Here is a tiny trained network, its code and every weight. The questions are about switching its units off for an input and a class, where a switched-off unit gives its printed mean instead of its output.

import numpy as np


def w(rows, s, z=0):
    codes = np.array(rows[::2]) - 128.0
    scale = np.full(codes.shape[1], s)
    scale[-1] = z or s
    return codes * scale


def norm(h):
    return h / np.sqrt((h * h).mean(-1, keepdims=True) + 1e-5)


def f(y):
    return np.maximum(y, 0)


def log_softmax(a):
    a = a - a.max(-1, keepdims=True)
    return a - np.log(np.exp(a).sum(-1, keepdims=True))


def net(x, mask):
    res = np.array(x, float).reshape(1, 4) / 4 @ E
    u = 0
    for l in range(4):
        y = f(norm(res) @ A[l][:, :-1].T + A[l][:, -1])
        res = res + np.where(mask[u : u + 4], y, B[l][:, -1]) @ B[l][:, :-1]
        u += 4
    return log_softmax(norm(res)[-1] @ U[:, :-1].T + U[:, -1])


A, B = {}, {}
E = w([
[201,13,39,82,178],'x0',
[126,130,133,121,133],'x1',
[118,238,125,97,212],'x2',
[254,168,135,227,122],'x3',
],0.0044)
A[0] = w([
[175,167,177,90,127,210],'L0N0',
[36,81,103,113,74,187],'L0N1',
[69,166,173,98,253,100],'L0N2',
[143,148,173,123,145,2],'L0N3',
],0.0077,0.0017)
B[0] = w([
[201,69,133,110,95,193],'L0N0',
[142,215,121,44,100,241],'L0N1',
[128,97,96,169,132,253],'L0N2',
[146,253,138,118,176,143],'L0N3',
],0.0065,0.0042)
A[1] = w([
[91,111,255,208,53,51],'L1N0',
[173,103,132,145,96,218],'L1N1',
[49,66,149,118,116,8],'L1N2',
[11,195,123,188,108,199],'L1N3',
],0.0076,0.0013)
B[1] = w([
[192,188,177,27,174,225],'L1N0',
[182,63,230,164,168,221],'L1N1',
[208,111,201,158,77,153],'L1N2',
[118,64,205,253,203,252],'L1N3',
],0.0074,0.0035)
A[2] = w([
[176,255,228,142,41,190],'L2N0',
[4,135,38,166,176,151],'L2N1',
[10,157,247,125,113,183],'L2N2',
[148,72,145,205,184,249],'L2N3',
],0.006,0.0022)
B[2] = w([
[72,133,11,78,106,238],'L2N0',
[117,57,79,186,109,169],'L2N1',
[160,96,81,184,148,215],'L2N2',
[46,144,145,135,149,253],'L2N3',
],0.011,0.0054)
A[3] = w([
[45,43,7,105,96,255],'L3N0',
[146,197,205,4,92,176],'L3N1',
[93,156,94,173,240,24],'L3N2',
[206,226,170,106,254,86],'L3N3',
],0.0048,0.00098)
B[3] = w([
[108,230,150,110,101,254],'L3N0',
[197,2,243,118,85,156],'L3N1',
[194,114,96,85,55,213],'L3N2',
[102,130,205,87,58,181],'L3N3',
],0.0093,0.0056)
U = w([
[99,199,14,81,109,130],'0',
[216,105,174,5,87,9],'1',
[143,42,113,205,240,255],'2',
],0.011,0.00094)

Each question gives the input, the list of numbers given to net, and the class t.
The units are the neurons (one row each of A and B). Each row of codes is followed by its name. A weight is (code - 128) times the scale printed after its matrix; where a second scale follows, it is the last column's (A, B and U).
mask holds one flag per neuron, layer by layer. A switched-off neuron (its flag False) gives its mean, the last column of its row in B, instead of its output. The means were averaged over made-up inputs and are rounded, as every weight is.
A unit's drop is (log p(t) with every unit on - log p(t) with that unit switched off) / (log p(t) with every unit on - log p(t) with every unit switched off).
most important unit: the unit with the biggest drop
k most important neurons: the k neurons with the biggest drops, biggest first
top k neurons in layer l: the k neurons of layer l with the biggest drops, biggest first
drop when u is switched off: that unit's drop, to one decimal
input [7,0,8,1], class 1: most important unit	L2N0
input [8,-8,4,4], class 1: top 2 neurons in layer 3	(L3N3 L3N2)
input [3,3,3,8], class 1: 4 most important neurons	(L1N3 L2N2 L3N3 L2N1)
input [-5,1,0,3], class 1: top 2 neurons in layer 0	(L0N1 L0N0)
input [-8,7,-2,3], class 1: 3 most important neurons	(L1N0 L0N1 L0N0)
input [-3,-7,-1,3], class 1: 2 most important neurons	(L1N0 L0N1)
input [-1,-1,-5,-1], class 0: 2 most important neurons	(L0N1 L2N0)
input [7,8,8,2], class 1: 2 most important neurons	(L2N0 L3N3)
input [4,-2,-1,3], class 2: 4 most important neurons	(L2N0 L1N1 L0N1 L1N0)
input [-4,-7,1,-2], class 2: 2 most important neurons	(L1N3 L0N2)
input [2,-6,8,5], class 1: top 3 neurons in layer 2	(L2N2 L2N1 L2N0)
input [-1,8,4,-6], class 2: 2 most important neurons	(L2N0 L1N3)
input [-3,-1,3,-8], class 2: 4 most important neurons	(L1N3 L0N2 L2N0 L2N2)
input [-5,2,6,-2], class 2: top neuron in layer 1	(L1N3)
input [4,-1,7,2], class 1: 2 most important neurons	(L2N0 L3N3)
input [3,3,-1,2], class 2: 2 most important neurons	(L2N0 L1N1)
input [2,-2,-6,2], class 2: top 2 neurons in layer 1	(L1N1 L1N0)
input [8,-2,6,1], class 1: top 3 neurons in layer 2	(L2N0 L2N1 L2N2)
input [-3,-1,3,-2], class 2: drop when L1N3 is switched off	0.2
input [-7,-6,5,-5], class 2: drop when L1N3 is switched off	1.1
input [-1,1,-6,-2], class 0: drop when L0N1 is switched off	2.7
input [5,-3,7,7], class 1: most important unit	L3N3
